Each row is followed by its class number.
[ -43   88   -5 -648 -133  298   20 -143 -273  227   60  153   18  219
  -21  149 -132  514  351 -185  -37  162  -86   23  -74 -128  174  213
  202   41  138  134  -95   89   23 -156]	0
[ 133   43  153  198  274  187  168 -270 -282  -79   71 -141 -224  169
 -151  -55 -135 -183 -104   33  115 -349 -424  271 -149   40 -166   48
 -266   83  130  145  169 -167  -83 -201]	3
[ -63 -125  153 -114  364    3  -53 -101  305  104  239 -222   56  187
  558 -353  120  -15  223  219  191 -136   65   38   55   67  -70  -66
  -18 -125  -24  192   55  -14  -46  128]	6
[ -65  320  -98 -180  313 -135 -170 -204   88 -186   39 -619  167  407
 -175 -142 -448   31  219   -8   47 -354  553  228  117  279  410  263
  268  -85 -217 -407  -47  156  -15    2]	4
[-168 -139  -28 -236  -78  133   39 -256 -152 -340  346 -120 -291  107
  140   -9   26  310  -83   41  -21 -274 -234   86   63  -30   79  209
 -318  562  194  148   14  164  212  156]	4
[ 215 -263  262  222 -216  -48    4   34  -66  358 -149  304   29  -76
    7  157  336  125   -6 -132 -427  250 -142 -162 -331  -61 -282  102
  146  120  383 -171 -148   23   61  -18]	8
[-140  181 -482   -6  -98  -38  -95   68 -177 -164  375 -496   25  171
   22 -174 -639  -37  297  197  118  169   43   47   49   73  352 -192
  -43 -421 -114  -91 -120  203 -266   69]	2
[-141   93   -9  -88   80   36   79  536   43 -106  -82  125 -236   35
 -136   58 -136 -104 -128 -294  217  125 -193 -112 -181  132   90   81
  110  326 -121  -57   74  -19  331   82]	9
[ -18  159 -212  -62    1 -196   90 -470 -363 -148  350  -54  327 -158
  166 -418 -214 -216  281   57   52   35  549  313 -363  118  361  139
  577  -47  548  251 -233  -13   25  -34]	6
[-189  -88  -17 -169  128  -88  -24  -73  224  -73  179   61 -190  183
  102  -97  -46 -110   40 -124  134 -107 -104   25  164  188  129  251
 -123  317 -154 -123    3  282  245  113]	10
[-125    1  171   61  -19   58 -116   83  210  -35   82 -332  -59  281
   -7  182 -207  -43 -147   86 -169 -169 -261  -32  258  -48  -50  -61
 -280  111 -189 -239  194    9 -193   29]	3
[-177 -212  193   59  101   48 -110  524 -153  377  133  277  204  -52
  159  215 -451 -111 -104 -253 -208  271   23 -163   70    7  -54  -31
   25   76 -180 -207   26 -125   54  -57]	6
[ -16  232 -161 -115 -143 -187   21 -170 -223 -313  -32   10   41 -460
   24 -225 -113   11 -227 -221   75  162  360  -28  230  176  124  -25
  198 -227  336  476  -40 -192   40 -165]	10
[-128   21 -122  169   60  141  276  125 -306 -135  109  494 -269 -295
   42  -28  333 -322 -191   56  139 -107   97  203   51   79   61  118
  166  -27  247  -53   52 -212   97 -118]	1
[-277 -143 -362 -159  226 -180 -173   79  191  157  202 -599 -262  262
  129  -76  255    7  365  321 -168 -217  292  255  118 -119  616 -120
  -26 -555 -140 -621 -239  438 -230  134]	9
[  76   80 -325   53 -209 -113  382 -132  333 -395   63  100   24 -508
  163 -129  646  139  -12  468   18 -215  -55   19    0  193 -220  -56
 -182   81  300  274  -36  365  -47  158]	3
[ -25  -70  135  105  -58  -94 -240   15   12  344 -217  -11  151   11
   72 -130  103 -106   98  -87  -57  -67  219   82    2   -9  -91 -149
   20 -469  146   88   55 -107   13  158]	3
[ 223 -132   45    1 -108 -128   99  153  320  326 -293  687  150 -353
 -193   85  524   86  129 -199  -27  271 -270 -132  -95  -44 -237  101
 -121  158  260  211  -67  129  309  124]	2
[-110  138 -139 -276  125 -118   22  135   38  127  -90   21    3 -136
  129   81  233  121  145   98 -299 -324  505  112  206  -21  176   13
  148 -578  192  185  305  -72  180 -101]	5
[-268  -49   11 -147  -53  -74  -48  -86   97 -400  388 -348 -121  140
   62  189   -9  247 -145  160 -292 -219  122   21  362   -4  149  140
  -17  -90  127 -467  -66  253  -57 -100]	1
[  78  100 -172 -322  268  -28  268  154  465 -231  -21   36  354 -445
 -264 -108  185  114  180   41  216  -26 -224   74 -192  118  -67   89
  -54  133  141  419 -175  221  326  297]	9
[-182  -55 -183 -119 -151   30  -46  308  198  131 -197  244 -233  193
  161 -133   69   30 -114 -243  112   69  199   37  276    8  175   68
  175 -114   90  -37   -8  -56   91   43]	1
[-242   -8  121   53  132   68    4  361 -275 -146  296 -111 -114   91
 -286  156 -209 -155  -91 -195   64  -61  -36  -50   74   96  181 -160
 -219  179 -163 -295   26   15  153 -230]	9
[ -61 -148  -11 -327  334  -90   62 -101  147 -195 -173 -108 -132   86
  -15 -119  379  -88 -114   44  204  -50  257  -11   25 -158    6  105
  164  288  159  135   25   22  113   11]	4
[ -50   46   26  205 -115  151  -12  167  108 -350 -206 -104 -357  -45
   50 -203 -172   45 -320 -256  188  -53 -155 -144   -7  102   43   86
 -189  199  -45 -126  -49   -5   86   87]	4
[ 178   92   34  192 -134 -106  171  234  111  169 -329  137  124 -486
 -130  -74  265  -60 -106 -366  -15  155 -320 -112 -214  175 -264 -117
   63  -29  193  392  -24 -202  164  -15]	2
[-164  -12 -146   17   87   20  -76  -90 -158 -101  231  101  -20   56
  -56  -70  -73  103  142 -116  120 -102 -255  109    5  228   40  125
 -139   -6  -43  118  -87  137  141 -164]	5
[  35   14  -88  -34  175 -285  132  -15   47  195   83  -75  243 -289
  115 -132  271 -128  103  127  -54    3  589  -46   -2   28  -69 -209
  394  -18   91  272   10 -157  153  201]	6
[-231 -225  213  331  111  -41 -100   97  -89  234  272 -320  -86 -114
  260  278  -98  -36    0  300 -451  -36  408 -394  172   64 -167  -97
   60  -84 -205 -502  344  -71   12   83]	6
[ -67  -22   46 -294  396   72  111  122 -109   13  216 -498 -289  796
 -108   92 -428  127  -34  -96  -10 -125  -98  -88   29   37  -29   85
  327   74   33 -356  149   19  323  -34]	8
[ -32  163 -291  -96   59 -105 -220  -69  122   93  -64  -96   50  122
  128 -386  -47 -110  355   -3  175   39  363  272   32  -37  518  -65
  169 -411 -154   30 -190    8 -284 -152]	3
[  53 -111  206  181  247 -107  -95  -82 -350  -61  392 -148  -51  216
 -227   92 -259  -29   -7   46 -210   52 -241 -167  -87  167 -214 -147
   40   64  -46 -374  -65    2   54 -374]	4
[-124 -342  115  -31  181   55   46   24  -76   46  288  -40  -18   91
  184   66 -211  222   28  -80  -58  126 -265 -155 -177 -161 -224   94
    2  152  109   17   -9  106  268   30]	0
[  51   80   23  -58  181   47  145  -58  -41  242   29  -61    5    4
  153 -102 -509  113   94 -228  155  205   42 -154  -82  174 -185   81
  323 -128 -123  262  128 -143  137  -61]	7
[-174 -115   51  -95  294 -172 -152  239  -11 -136  176 -283  132  118
  136   -9 -304   29   73   11 -167    6  427  -76    8   50  116  126
  -26  259 -119 -341   54  281   87  -71]	6
[  87  247 -161 -177   14  -60  302 -261   65 -283   87 -403   74  -99
 -275   44   65  188  -32  488 -106 -193  399  135   76  -45  -91  -80
  267  427  297  129  218  -28 -143   45]	1
[ 408   70  330  117  184   47 -153   73  109  206 -330  277  231  472
 -164   73  -22   52   24 -226  -15 -169 -123   52  -89  -36 -162  229
 -197  236  -56   17   -4 -150   55   18]	3
[ -13 -252   87  124 -257   28  -35  263 -245   95  260  209 -124  119
  233   42   62  -72   41 -130 -218  131   63 -105 -101 -273  -29 -109
  178 -424  205 -202 -131 -205  110 -104]	10
[  -8 -223 -170 -238  251  108  290   39   92  -10   60   95 -280  344
  104 -166  205 -190  100  204  454  -30  -27  141 -269 -133  112    4
  -86  361   54   95 -104  274  -13  146]	0
[ 130 -333  287 -270  377  -67 -263 -337  357  106  -68 -643  -17  669
 -252  171  -88  458   20   64 -261 -272  -70   15 -111   16  -56  176
 -121  283 -193 -248 -102  272  152  113]	1
[ -30   35  234  -75  388  -19 -102  326  405   45  154 -239  509  201
  -41  -13 -447  166  -28 -170  135   78  -76  -44    4  105 -234 -102
   15   -8 -398  181 -175   44  295  356]	5
[ 116   -2   21  -80  311 -267  217 -325  232 -139  263 -507   97   11
 -104  -93  287 -213  127  263 -182 -314   46   86 -134   61   64  -52
   20  103  151  -99 -185  246    9   97]	2
[ -38 -121 -241   77 -249  -65   70  -42  -19   43  -42  341 -184  -56
   52   -9   23  -82   -4  167   90  252  104   19 -108 -184  -74   -8
   96  246   37   70  100  127    2  138]	7
[  -7  145 -239 -219  208 -172  -12 -442 -181  -83 -134 -423  -70  210
  111 -234  106   48  150  206  107 -414  673  220  112   73  122  116
  402 -426  276  -57  126   -3  -93  -53]	6
[ -27  -78  190 -118   40  -30 -121 -391   63    9  257 -899  184  231
 -139   83 -722  244  147  184 -337  -71  264  -63 -101  248 -121  112
  -47  300 -105  -52  144  210  -36  239]	3
[ 190 -193   76  334  -84  -28   57  143  -33   -9  178   15  169   67
  238 -146   30 -192  -73  340  106  270 -113   -5 -284   86 -355 -221
  -11  249  142   49    1  -53 -150  232]	7
[ -72 -231  258 -224  -13  108  -93  453 -132   72  163 -243  -86  199
  177  301 -157  188 -124 -141 -386   30   57 -359   40 -245  -72 -173
  -90  265 -336 -147  144 -168  201   -8]	7
[ -40 -362   69 -283   85  153   51  442   79  373   45  410 -254   99
  168   78  154  107   33  -43   44  177  -99  -69   47  -32 -171   40
  -45  202  175  216   32 -187   74  149]	7
[ -88  213 -106  251  316 -226 -108 -257 -102 -172  262 -341   -1 -248
   90  -31 -147 -143  -29  247 -169 -336  271  136  312  237  133   64
   73 -406 -138 -120  137 -180 -102  -10]	5
[ -13  -93    8  136   -1 -156  151   45  161   99  -70   75   96   49
  470 -142   40 -411 -176  173    1  -13   14  -69 -311  -92  -46 -170
  322  260  -46 -129  154   63   85  167]	6
[ 107  111  156   11  170  123   91   28 -239  167 -111  434  -79 -225
  107  -28   59   43   98 -214   15  -11 -285  -43 -155  -50 -255  142
  -34  -55   54  208   65  -98  131 -103]	9
[-154  -52   19  270 -204  165    7  351   31   13 -225  254 -286 -194
 -110  124  118 -148 -276 -158 -113  -49  -75  -58  156  126  -34  -63
 -314 -150 -145 -129   61  -13   47  -74]	2
[-114 -227    9  -70  140   20    7  -30  112   49  227   67 -289  332
   51   -6  161   37 -133   36   46  -71 -243   -2  149  -30  -37  -75
  -66  252 -163 -220 -242  163  117  182]	9
[-203 -126    5  214 -241  203  -18  256  -20 -226  115   57  -77 -235
 -161  101 -133   42  -85   23  -14   81 -587 -179  -33  262 -391  110
 -338  493  -11 -300  -27  221  -12  199]	6
[ -26  -26  177  106 -140  194  -75  351 -291  281  -83  -64 -284  347
   43  173 -301  -97  -80 -183  -70  216   40 -273   76  126  -45  -58
   88  -65 -158 -315  311 -288  -28 -176]	2
[ 162   45  422 -195  187  105   27 -317  111  -28  249 -415   98   33
 -358  138 -377  434  204  -22  -91 -175  -16   26 -128  148 -182  195
   15   -9  172   40   49  -93  221   59]	6
[-157  101 -239 -343  222 -167  -53 -309  182 -180   63 -272  -73  124
   65  -28  -52  394   43  131   -5 -389  389  206  159  -66  298  139
  209 -159    1   15 -128  204   24   40]	6
[-104    9  290  224   38   26  -56   68 -243  -41   -1 -254 -117 -124
  281    8 -594 -273 -411   11 -345  188  573 -312  118 -197  -68  -93
  119  265 -168 -159  308 -231  -56   99]	1
[ -60   89  144 -245  146  126   56   44  -84 -112  208  -50 -121  139
  -38   40 -222   79   -5 -190 -137 -146 -245  -87   38   97  100  111
   21  202  -63 -228  -64   24  140 -209]	4
[-114 -126  -89  341  201 -154  146  351  133   37  232  -99   75 -144
   56 -112 -235 -296  -64  -33  -77   41 -125   47 -268   55  -93 -120
  152  -97  -29 -156 -143   95  182  157]	1
[-328  -72 -155 -383    6  178 -149  214  -96 -117  386  -63 -194  253
  -75   44 -459  452  388 -122  102 -271 -203  149    0   56  220  174
 -251 -178  -85 -306 -283  410   13  -51]	10
[ -79   83 -147  -93  -63 -133  -41  148   23 -132  -80  -31  -14  140
  105    7  -69  153  -51  -96   39  -46  205  -20  -75   44   63  113
  131  137  -86  -81  -70  230  130  144]	6
[  83   37   39  265  373  -78  197  -90  109 -102  219 -336  -39   16
  -23 -182   66 -268 -212   53  -23   56 -372   -8  -33  159  -82 -170
  166   98   -9  -25 -132 -144   15 -104]	2
[ -50 -225  229   -4  348  226 -154  160  -73  375   77 -474 -218  570
 -132  166 -546  140  226   59  -69  -92    5  -38 -394  -69 -100   28
 -147  248 -405  -92  201   45  238  378]	4
[ -32   50  -78 -111  231  100   55  250  116  393  290   66  267 -198
  210  -87 -300  254  426   63   32   30 -245  137  -20   90 -115   44
   -4 -391    0   -2 -138  148   46  393]	1
[ 170    0   21 -246    0  -96 -205 -555 -415  -17  176 -157 -122  601
    9  117 -121  402   24 -211 -182 -119 -303  189  113   69    2  351
  238  -40   27 -135   36  -78  197 -324]	10
[  16   57   58  -46  -78  141  109  205 -129  -70   38   -1  -93 -122
  405 -161 -281  -35   14 -113   36  156  170 -240 -190    0   41   21
  135  221 -201  -71   79  -55   55    4]	7
[ -98   22  -32 -155  -79   98    6 -152 -146 -295  341 -233   36   40
 -407  215 -354  399   69  139 -195 -167   20  144  -69  121  -74  178
  -98  391   31  -51  -30  219  250  203]	9
[-173 -255 -175  321   44  -63   67   16 -176   42  412  198 -153   -3
  202  187  371  -10   16  220   18 -219 -146   56  149  -13 -131    0
 -101 -135  -78 -204   20   33  110   69]	4
[ -21    7   96  129  130   64  210  254   98  148  192 -152   69   74
  222  -11 -214  -99   81   86 -150 -141   25  -86  -68  105 -307  -14
  239   93  -28 -138  216 -169   27   24]	6
[  28 -123   -2  124  -36  114  -36  -64 -254  163  -91  164  -50  -50
   84  -18  -59 -116  124 -113    3   35  -48  117 -162 -139   17  219
 -170  172   37   78   55  -62 -115  -12]	0
[  31   -4  123   30 -142  215  236   87   43   37   53   37 -149    5
  -82  127 -138   91 -157 -132  -76  -14 -320   30    2  329 -329  107
   90  141   37  162  218 -272   62 -232]	7
[-141 -148   27  198  160 -136  125  146  414  122 -163  -72  -99  102
  327   57  270 -167 -103  176   44 -388  245  -40   -1  112 -186  119
  208   44  -71 -158  361  -45   96  163]	4
[ -80  212  -22 -350  309  133  214 -128 -150 -501  301  -85  -62 -102
 -122 -169 -203  177 -128 -228  430  -92 -221  151  201   59  191   65
   61   15   97   92 -114  -72  172 -369]	4
[ -50  -16  137  287 -205  152 -332   84 -440  313   26  205 -175  278
   68   99 -566    5  103 -474 -177   35  -28  138   -9 -106  100  253
  -80 -513  -99 -121  -23 -249  -27 -125]	10
[-167   63 -244   43   52 -139   10 -320  -64 -103  224   29 -350  231
  244  -75  228  -98   32  272  408 -421  139  352  327  223  146  138
   13 -361   98   12  238  -31  -54   82]	7
[ -79  -10   84 -230  -49  121  -21  -34  -80 -112  335 -404  296  -47
   90 -129 -337  125  182   37 -125   93  -58  -56   52  117    8  -28
  -80  332  103  -23   73   51  -12    0]	7
[-297   -5   70  281  194  140 -107 -167 -346 -134  448  -58 -299   34
  263   27 -391   65 -153   -5 -250 -179  -83   82  351  142   29  231
  -71 -253  -46 -324   43  -78   -7 -167]	0
[ -89 -109   23  203 -201   -6   62  357   76  234   98  193  107 -337
  316  -88  112  -77   97  122  -10  309  126 -167   93  144 -321 -116
  135 -186  205  -75  137  -64  -37  207]	10
